Each row has a name. Each question is about the rows just above it.

J_222: [130  80 129  99  94 146]
J_880: [119 123  77 160 120  81]
J_709: [187 186 139 130  89 144]
J_785: [160  58 155 132 178  97]
J_338: [124 115 125 137 126 116]
Shuffled J_709 with one entry gone: [144 139 187  89 130], missing
[186]
Shuffled J_222 with one entry gone: [ 99 146  80 130  94], missing
[129]
J_880 without one entry, shuffled: [ 81 160 120 123  77]. Gone:
[119]
Shuffled J_338 with one entry gone: [124 137 115 116 125], missing
[126]
J_785 without one entry, shuffled: [132 160  97 155  58]. Gone:
[178]

J_578: [128 148 157 117  50 151  49 136 149 135 141 143 132 118 127  78 140 107
  82 147  99 126 132 106 156 142 153 110 129 112 142 161]
J_956: [147 119 125 181  97 127 132 124 115 184 136 102 119 103 157 115 117 116
 132 107 116 161 148 123 135 168 111 139 130 187 140 129]
J_146: [104 146 127 112 108 116 139 153  80  81 139 142 163 127 129 112  91 128
 123  97 110 112 118 132 126  83 172 118 165 105 177 171]
J_383: [120  78 107 142 104  65 138 127  85 148 154 122 100  92 144 152 113 149
 155  89 101 146 138 107 160 151 160 149 111 148  71 186]
J_796: [145 167 126 177  92 184 138 132 164 131 116 120 137 113 158 108 144 121
 132 152 110 161 108 123 109 111  91 141 158 176 179  89]
J_211: [144 160 106 149 157 164 154 137 132 118 116 107 141 128 133 107 127 148
 159 131 138 112 111 147  95 103  92 150 152 149 172  85]
Shuffled J_211 with one entry gone: [160 157 133 164 127  95 128 107 118 152 172 131 149 107 148 154 103 116
 147 137 132  92 150 138 141 112  85 149 159 106 144], missing
[111]
J_211 without one entry, shuffled: [127 149 154 172 149 128 138 137 112 133 159 132 103 131 148 164 144 152
 141  92 150 147 118  95 160  85 111 107 107 157 116]. Gone:
[106]
Which entry of J_956 is missing from [147 119 148 125 107 130  97 116 136 102 111 157 139 161 168 119 115 184
 123 127 140 132 181 124 103 132 117 116 135 115 129]?
[187]
Shuffled J_578 with one entry gone: [129  49 156 157 143 141 135 107 126 161 142 151 106 110 128 153 132 149
 148  82 117 140 112 127  99 142 147 118  78 132 136], missing
[50]
J_956 without one entry, shuffled: [129 119 184 136 132  97 116 139 102 116 117 157 119 132 140 111 115 107
 123 103 181 168 187 161 115 135 148 130 127 125 147]. Gone:
[124]
J_146 without one entry, shuffled: [139 171 127  97  83  91 172 129 146 110 118 177 153 123 108 104 118 112
 139  81 112  80 132 112 127 142 116 165 128 163 105]. Gone:
[126]

J_283: [125 162 140 130 157 139 110 133 185 127 135  87 135 134 123]
J_848: [106 145 124 107 127 109 132 137 124 126  92 157 135 154 115]
J_784: [132 106 119 139 130 120 133 134 118 116 130 126 109 143 134]
J_471: [129 157 138 158 136 140 120 139 146 116 106 122 122 163 126]
J_371: [138 150 118 151 138 124 114 128 118 126 134 139 141 152 122]
J_231: [142 145 127 125 141 125 123 134 121 132 155 129 131 130 115]
J_728: [138 107 107 127 122 141 119 135 118 118 115 161 132  77 127]
J_999: [132  98 139 120 142 143 113 120 162 126 132 133 133 122 133]
J_471 without one entry, shuffled: [136 126 138 157 163 146 129 122 106 120 122 116 139 140]. Gone:
[158]
Which entry of J_784 is missing from [119 130 109 118 139 126 133 130 134 132 116 134 143 120]?
[106]
Which entry of J_231 is missing from [125 123 145 125 132 134 155 131 127 129 115 141 121 130]?
[142]
Shuffled J_471 with one entry gone: [129 140 146 120 106 116 158 126 136 163 122 139 122 138], missing
[157]

